[[15.7,27.1,-34.6,31.4],
[-10.9,45.9,1.2,26.7],
[-7.4,-0.6,12.5,18.2],
[-27.4,26.9,29.6,-16.8],
[2.7,17.6,-7.4,-47.9]]
|
[[27.1,-34.6],
[45.9,1.2]]

[[29.3,2.6,11.4,18.3],
[23.4,4.4,49.9,33.0],
[9.5,23.5,9.8,10.1],
[7.1,30.6,19.0,10.9]]
|
[[2.6,11.4],
[4.4,49.9]]

[[-2.1,0.8,-0.4,2.9,1.7],
[-28.9,-0.9,48.5,-2.3,3.0],
[-15.8,-10.7,38.7,-8.2,-10.9],
[-6.2,1.5,-0.9,55.2,8.4],
[2.8,18.4,-23.8,43.7,24.9]]
|
[[0.8,-0.4],
[-0.9,48.5]]

[[7.9,-11.9,7.6,17.4],
[-1.6,-3.7,8.8,49.7],
[0.6,-1.8,41.0,4.7]]
|
[[-11.9,7.6],
[-3.7,8.8]]

[[-6.7,28.1,45.2,27.2],
[32.5,16.5,1.4,38.5],
[-26.3,-7.5,-29.6,-2.6],
[-27.9,1.0,-27.0,19.0]]
|
[[28.1,45.2],
[16.5,1.4]]

[[16.7,27.3,-15.0],
[-62.2,32.3,43.1]]
|
[[27.3,-15.0],
[32.3,43.1]]

[[34.4,-25.4,33.9],
[18.8,-23.0,20.6],
[40.9,-24.8,46.2],
[18.2,-22.1,18.4]]
|
[[-25.4,33.9],
[-23.0,20.6]]

[[47.0,15.3,22.9],
[44.7,35.6,10.4],
[53.1,27.3,22.9],
[15.9,40.9,30.9]]
|
[[15.3,22.9],
[35.6,10.4]]

[[-15.4,-61.3,-23.6],
[-28.8,-6.0,22.5],
[31.5,3.7,-19.5],
[-33.5,8.2,-56.4],
[52.0,-37.4,-16.2]]
|
[[-61.3,-23.6],
[-6.0,22.5]]
